Here is a tiny trained network, its code and every weight. The questions are about switching its units off for an input and a class, where a switched-off unit gives its printed mean instead of its output.

import numpy as np


def w(rows, s, z=0):
    codes = np.array(rows[::2]) - 128.0
    scale = np.full(codes.shape[1], s)
    scale[-1] = z or s
    return codes * scale


def f(y):
    return np.maximum(y, 0)


def log_softmax(a):
    a = a - a.max(-1, keepdims=True)
    return a - np.log(np.exp(a).sum(-1, keepdims=True))


def net(x, mask):
    res = np.array(x, float).reshape(1, 8) / 4 @ E
    y = f(res @ A[0][:, :-1].T + A[0][:, -1])
    res = res + np.where(mask, y, B[0][:, -1]) @ B[0][:, :-1]
    return log_softmax(res[-1] @ U[:, :-1].T + U[:, -1])


A, B = {}, {}
E = w([
[120,127,125,120,132],'x0',
[173,201,2,152,188],'x1',
[59,228,213,206,227],'x2',
[219,212,197,3,159],'x3',
[134,128,126,131,124],'x4',
[208,16,158,152,226],'x5',
[122,128,128,123,132],'x6',
[137,130,132,135,124],'x7',
],0.0078)
A[0] = w([
[169,74,101,56,75,76],'n0',
[176,136,156,35,192,142],'n1',
[112,205,203,196,167,108],'n2',
[103,71,96,78,99,171],'n3',
[84,96,169,93,123,254],'n4',
[87,169,118,107,87,223],'n5',
[140,134,1,119,176,105],'n6',
[210,25,155,183,233,134],'n7',
[187,168,143,53,152,58],'n8',
[173,193,31,157,205,136],'n9',
[58,197,102,144,35,71],'n10',
[155,87,87,128,48,158],'n11',
[80,94,90,217,85,67],'n12',
[183,171,52,177,162,80],'n13',
[139,80,118,121,193,216],'n14',
[212,49,7,64,8,80],'n15',
[106,176,26,124,171,178],'n16',
[33,70,230,122,81,216],'n17',
[66,190,160,208,250,88],'n18',
[195,88,55,87,90,76],'n19',
[203,181,192,83,112,64],'n20',
[19,27,52,251,132,90],'n21',
[148,211,162,52,81,117],'n22',
[70,209,110,134,32,185],'n23',
[178,207,178,19,174,76],'n24',
[102,211,99,68,44,132],'n25',
[49,145,173,225,180,102],'n26',
[131,187,191,143,182,88],'n27',
],0.0074,0.0086)
B[0] = w([
[58,146,126,76,146,179],'n0',
[126,77,66,209,78,195],'n1',
[93,165,67,17,139,189],'n2',
[139,182,152,96,148,194],'n3',
[224,199,146,148,98,232],'n4',
[197,102,130,198,216,209],'n5',
[109,153,210,138,77,176],'n6',
[108,78,131,130,215,219],'n7',
[78,47,108,136,56,162],'n8',
[122,136,236,160,62,199],'n9',
[85,55,131,148,207,171],'n10',
[119,182,150,87,165,198],'n11',
[101,105,53,165,53,166],'n12',
[86,147,215,131,67,162],'n13',
[192,117,146,184,200,207],'n14',
[95,172,118,38,166,238],'n15',
[180,142,198,159,91,198],'n16',
[159,170,177,137,82,245],'n17',
[100,158,101,53,150,204],'n18',
[80,158,143,67,163,177],'n19',
[100,73,94,138,66,165],'n20',
[130,99,67,152,41,219],'n21',
[126,82,92,168,127,187],'n22',
[134,74,146,188,253,215],'n23',
[113,62,56,148,20,194],'n24',
[120,93,143,182,186,196],'n25',
[117,149,97,31,113,189],'n26',
[86,126,89,59,122,167],'n27',
],0.0069,0.011)
U = w([
[83,59,34,147,33,97],'0',
[62,174,104,40,137,67],'1',
[162,145,130,151,124,255],'2',
[111,58,143,168,197,54],'3',
[116,152,247,147,44,50],'4',
[166,149,112,146,119,219],'5',
],0.011,0.008)

Each question gives the input, the list of numbers given to net, and the class t.
The units are the neurons (one row each of A and B). Each row of codes is followed by its name. A weight is (code - 128) times the scale printed after its matrix; where a second scale follows, it is the last column's (A, B and U).
mask holds one flag per neuron, in row order. A switched-off neuron (its flag False) gives its mean, the last column of its row in B, instead of its output. The means were averaged over made-up inputs and are rounded, as every weight is.
A unit's drop is (log p(t) with every unit on - log p(t) with that unit switched off) / (log p(t) with every unit on - log p(t) with every unit switched off).
The circuit of an input: a set's keep is (log p(t) with only the set's units on - log p(t) with every unit switched off) / (log p(t) with every unit on - log p(t) with every unit switched off). Starting from the 12 units with the biggest drops (on a tie, the unit counted first), units are removed one at a time, each time the one whose removal leaves the highest keep (on an exact tie, the one counted first), for as long as the keep stays at least 0.8.
circuit, biggest first: the units of the circuit, biggest drop first
unit that matters most: the unit with the biggest drop
k most important neurons: the k neurons with the biggest drops, biggest first
input [7,-4,-8,8,-6,7,0,-3], class 0: circuit, biggest first : [n1 n24]
input [-4,-5,-6,-5,-8,-8,2,-6], class 3: unit that matters most : n23
input [-2,7,-1,-4,-6,-8,4,7], class 3: circuit, biggest first : [n23 n10]
input [2,-8,1,-7,-4,-8,-1,1], class 3: 2 most important neurons : [n23 n10]
input [7,-6,-4,8,-4,8,-3,7], class 0: circuit, biggest first : [n24 n1]
input [5,4,-6,0,-2,4,6,5], class 1: circuit, biggest first : [n15 n19]
input [-3,-3,-2,6,-1,-8,1,8], class 3: circuit, biggest first : [n23 n25 n10]
input [-5,-1,0,7,7,-7,-6,7], class 0: circuit, biggest first : [n24 n22]
input [6,7,4,3,4,3,4,2], class 4: circuit, biggest first : [n9 n13]
input [-3,6,4,4,-7,5,-5,7], class 4: 4 most important neurons : [n9 n13 n23 n5]
input [0,5,3,-5,1,5,0,-2], class 0: 2 most important neurons : [n21 n23]
input [2,-4,-7,2,1,2,0,-5], class 1: 2 most important neurons : [n15 n0]
input [4,7,-6,-3,5,1,4,-6], class 4: 3 most important neurons : [n6 n9 n16]
input [8,3,4,-8,7,4,0,-8], class 0: unit that matters most : n21
input [-6,7,-8,2,2,1,-5,-4], class 1: 2 most important neurons : [n15 n19]
input [2,8,7,-1,1,-2,-6,5], class 4: 2 most important neurons : [n9 n16]
input [-3,-5,8,-7,-1,-7,2,-2], class 1: 3 most important neurons : [n26 n2 n18]
input [8,-6,6,-2,2,5,2,-7], class 5: 2 most important neurons : [n15 n4]
input [-7,-7,5,-5,7,-8,-4,-7], class 3: 3 most important neurons : [n23 n10 n5]
input [-3,-7,7,4,-6,-5,6,-8], class 1: circuit, biggest first : [n2]
input [-8,8,7,3,5,-7,7,1], class 4: 4 most important neurons : [n9 n16 n13 n15]
